Below are the code and all the weights of a small trained network. Each question names an input and a class and asks about switching units off, where a switched-off unit gives its printed mean instead of its output.

import numpy as np


def w(rows, s, z=0):
    codes = np.array(rows[::2]) - 128.0
    scale = np.full(codes.shape[1], s)
    scale[-1] = z or s
    return codes * scale


def f(y):
    return np.maximum(y, 0)


def log_softmax(a):
    a = a - a.max(-1, keepdims=True)
    return a - np.log(np.exp(a).sum(-1, keepdims=True))


def net(x, mask):
    res = np.array(x, float).reshape(1, 5) / 4 @ E
    y = f(res @ A[0][:, :-1].T + A[0][:, -1])
    res = res + np.where(mask, y, B[0][:, -1]) @ B[0][:, :-1]
    return log_softmax(res[-1] @ U[:, :-1].T + U[:, -1])


A, B = {}, {}
E = w([
[203,205,238,248,31,49,55,170,149,147,24,146],'x0',
[123,138,122,117,136,107,95,142,161,129,142,108],'x1',
[135,134,129,140,120,133,138,127,121,141,131,135],'x2',
[47,238,181,54,134,139,252,225,189,3,99,217],'x3',
[36,74,217,201,159,178,143,43,229,64,60,15],'x4',
],0.0052)
A[0] = w([
[49,95,197,175,150,154,124,77,229,72,66,24,107],'N1',
[40,250,191,59,140,138,252,239,197,26,98,222,104],'N2',
[184,169,219,220,54,79,95,145,115,128,31,156,2],'N3',
[57,45,52,38,230,223,205,87,93,91,206,128,54],'N4',
[183,169,77,79,115,36,95,214,109,148,201,186,9],'N5',
[40,77,219,205,164,177,136,36,230,80,60,20,24],'N6',
[80,55,45,44,218,205,178,82,91,131,226,115,76],'N7',
],0.0044,0.0033)
B[0] = w([
[187,156,49,42,142,158,177,165,56,213,164,207,205],'N1',
[209,13,133,208,196,60,42,44,84,254,213,58,254],'N2',
[115,193,164,141,43,54,196,207,203,251,117,96,188],'N3',
[132,192,188,180,45,49,150,194,187,221,73,96,201],'N4',
[184,141,60,47,145,178,194,166,66,193,156,186,187],'N5',
[224,147,32,34,122,150,207,179,55,213,150,208,206],'N6',
[113,181,181,173,53,52,157,184,191,195,87,96,202],'N7',
],0.0054,0.0072)
U = w([
[124,135,127,123,130,130,122,133,136,125,130,128,255],'0',
[117,189,151,150,77,103,147,163,199,145,111,106,29],'1',
[152,144,86,66,139,154,156,145,71,137,137,188,33],'2',
[119,119,131,133,136,131,119,121,127,120,129,125,243],'3',
[150,42,132,183,160,112,89,81,107,148,151,78,58],'4',
[65,135,134,121,151,167,116,109,146,64,109,135,149],'5',
[57,130,137,128,157,196,110,104,155,5,110,136,54],'6',
[67,137,139,125,149,190,121,100,166,4,110,134,42],'7',
],0.011,0.0085)

Each question gives the input, the list of numbers given to net, and the class t.
The units are the neurons (one row each of A and B). Each row of codes is followed by its name. A weight is (code - 128) times the scale printed after its matrix; where a second scale follows, it is the last column's (A, B and U).
mask holds one flag per neuron, in row order. A switched-off neuron (its flag False) gives its mean, the last column of its row in B, instead of its output. The means were averaged over made-up inputs and are rounded, as every weight is.
A unit's drop is (log p(t) with every unit on - log p(t) with that unit switched off) / (log p(t) with every unit on - log p(t) with every unit switched off).
The circuit of an input: a set's keep is (log p(t) with only the set's units on - log p(t) with every unit switched off) / (log p(t) with every unit on - log p(t) with every unit switched off). Starting from all 7 units, units are removed one at a time, each time the one whose removal leaves the highest keep (on an exact tie, the one counted first), for as long as the keep stays at least 0.8.
units of the circuit, in order: the units of the circuit, biggest drop first
k most important neurons: the k neurons with the biggest drops, biggest first
drop when u is switched off: that unit's drop, to one decimal
input [3,3,-6,-6,5], class 3: most important neuron	[N2]
input [-7,8,6,8,-6], class 0: units of the circuit, in order	[N2; N4]
input [7,-3,-8,8,3], class 3: 4 most important neurons	[N2; N4; N7; N1]
input [-4,-2,1,-3,6], class 2: 3 most important neurons	[N6; N1; N2]
input [-5,-4,-1,-4,6], class 2: 4 most important neurons	[N6; N1; N2; N3]
input [-8,-3,-6,-5,5], class 1: units of the circuit, in order	[N4; N7]
input [-8,0,-8,-6,-3], class 1: units of the circuit, in order	[N7; N4]
input [-3,-4,7,-8,8], class 2: 3 most important neurons	[N6; N1; N2]
input [-7,2,7,6,-7], class 1: units of the circuit, in order	[N4; N7]
input [-8,-3,-8,-2,4], class 1: 2 most important neurons	[N4; N7]
input [5,8,-5,-8,2], class 0: 2 most important neurons	[N2; N3]
input [5,-3,-3,-6,7], class 2: 3 most important neurons	[N6; N1; N2]
input [8,-7,-6,-4,-5], class 1: 2 most important neurons	[N3; N2]
input [-1,-4,-2,0,8], class 2: 2 most important neurons	[N6; N1]
input [-8,4,-5,-6,-5], class 1: most important neuron	[N7]
input [3,5,7,8,-3], class 4: drop when N2 is switched off	0.8
input [3,7,5,2,8], class 2: drop when N6 is switched off	0.4
input [5,-1,-8,-8,3], class 3: drop when N6 is switched off	0.1
input [3,6,2,7,3], class 4: drop when N6 is switched off	0.0
